Below are the code and all the weights of a small trained network. Each question names an input and a class and asks about switching units off, where a switched-off unit gives its printed mean instead of its output.

import numpy as np


def w(rows, s, z=0):
    codes = np.array(rows[::2]) - 128.0
    scale = np.full(codes.shape[1], s)
    scale[-1] = z or s
    return codes * scale


def f(y):
    return np.maximum(y, 0)


def log_softmax(a):
    a = a - a.max(-1, keepdims=True)
    return a - np.log(np.exp(a).sum(-1, keepdims=True))


def net(x, mask):
    res = np.array(x, float).reshape(1, 4) / 4 @ E
    y = f(res @ A[0][:, :-1].T + A[0][:, -1])
    res = res + np.where(mask, y, B[0][:, -1]) @ B[0][:, :-1]
    return log_softmax(res[-1] @ U[:, :-1].T + U[:, -1])


A, B = {}, {}
E = w([
[189,135,217,131],'x0',
[207,64,73,134],'x1',
[83,88,166,251],'x2',
[125,123,128,125],'x3',
],0.011)
A[0] = w([
[183,123,101,73,149],'N0',
[144,211,133,25,86],'N1',
[192,6,130,170,106],'N2',
[212,103,153,142,135],'N3',
[76,116,51,149,65],'N4',
[170,96,109,106,152],'N5',
[185,111,184,123,51],'N6',
[155,34,93,132,229],'N7',
[156,80,79,137,197],'N8',
[96,88,156,192,102],'N9',
[58,149,175,88,40],'N10',
[204,101,87,143,135],'N11',
[113,92,149,165,2],'N12',
[101,139,60,136,41],'N13',
[142,180,187,129,102],'N14',
],0.012,0.0033)
B[0] = w([
[169,184,71,168,208],'N0',
[171,113,67,253,254],'N1',
[96,172,76,150,239],'N2',
[43,97,76,32,202],'N3',
[173,72,97,51,199],'N4',
[93,192,102,173,181],'N5',
[112,54,51,25,181],'N6',
[67,199,180,78,223],'N7',
[97,180,120,78,199],'N8',
[234,172,52,168,220],'N9',
[16,117,90,160,194],'N10',
[45,168,94,163,202],'N11',
[240,114,72,158,166],'N12',
[111,39,137,63,172],'N13',
[29,50,29,61,190],'N14',
],0.0074,0.0088)
U = w([
[92,109,130,111,253],'0',
[189,151,116,188,85],'1',
[88,2,114,7,99],'2',
[31,123,141,111,24],'3',
[161,103,172,66,66],'4',
],0.0099,0.0045)

Each question gives the input, the list of numbers given to net, and the class t.
The units are the neurons (one row each of A and B). Each row of codes is followed by its name. A weight is (code - 128) times the scale printed after its matrix; where a second scale follows, it is the last column's (A, B and U).
mask holds one flag per neuron, in row order. A switched-off neuron (its flag False) gives its mean, the last column of its row in B, instead of its output. The means were averaged over made-up inputs and are rounded, as every weight is.
A unit's drop is (log p(t) with every unit on - log p(t) with that unit switched off) / (log p(t) with every unit on - log p(t) with every unit switched off).
The circuit of an input: a set's keep is (log p(t) with only the set's units on - log p(t) with every unit switched off) / (log p(t) with every unit on - log p(t) with every unit switched off). Starting from the 12 units with the biggest drops (on a tie, the unit counted first), units are removed one at a time, each time the one whose removal leaves the highest keep (on an exact tie, the one counted first), for as long as the keep stays at least 0.8.
circuit, biggest first: the units of the circuit, biggest drop first
most important unit: the unit with the biggest drop
k most important neurons: the k neurons with the biggest drops, biggest first
input [-6,2,3,-3], class 2: most important unit	N4
input [7,2,2,4], class 2: circuit, biggest first	N6, N3
input [0,-4,4,-2], class 1: 3 most important neurons	N9, N3, N7
input [5,-5,7,-2], class 1: 3 most important neurons	N9, N12, N3
input [-6,1,0,-4], class 2: 2 most important neurons	N4, N13
input [-8,-3,4,3], class 2: circuit, biggest first	N4, N13
input [4,-8,8,0], class 1: 2 most important neurons	N9, N12
input [-3,-5,5,-3], class 1: circuit, biggest first	N9, N3
input [7,-6,6,-3], class 2: circuit, biggest first	N14, N6
input [5,-1,-8,6], class 1: 2 most important neurons	N1, N0
input [4,-4,-1,-3], class 2: circuit, biggest first	N14, N2
input [-5,1,4,-3], class 2: 4 most important neurons	N4, N1, N13, N0
input [-6,1,-6,-5], class 1: circuit, biggest first	N1, N0
input [-4,8,3,0], class 3: circuit, biggest first	N7, N11
input [-4,0,-5,-1], class 1: circuit, biggest first	N1, N3
input [-1,8,7,-7], class 3: circuit, biggest first	N7
input [5,-7,8,0], class 1: 4 most important neurons	N9, N12, N3, N7
input [-5,8,-3,3], class 3: 3 most important neurons	N11, N7, N5
input [-7,-4,4,-1], class 2: 3 most important neurons	N4, N13, N1
input [-4,8,-8,8], class 0: 2 most important neurons	N7, N9
input [-3,1,7,-1], class 1: circuit, biggest first	N9
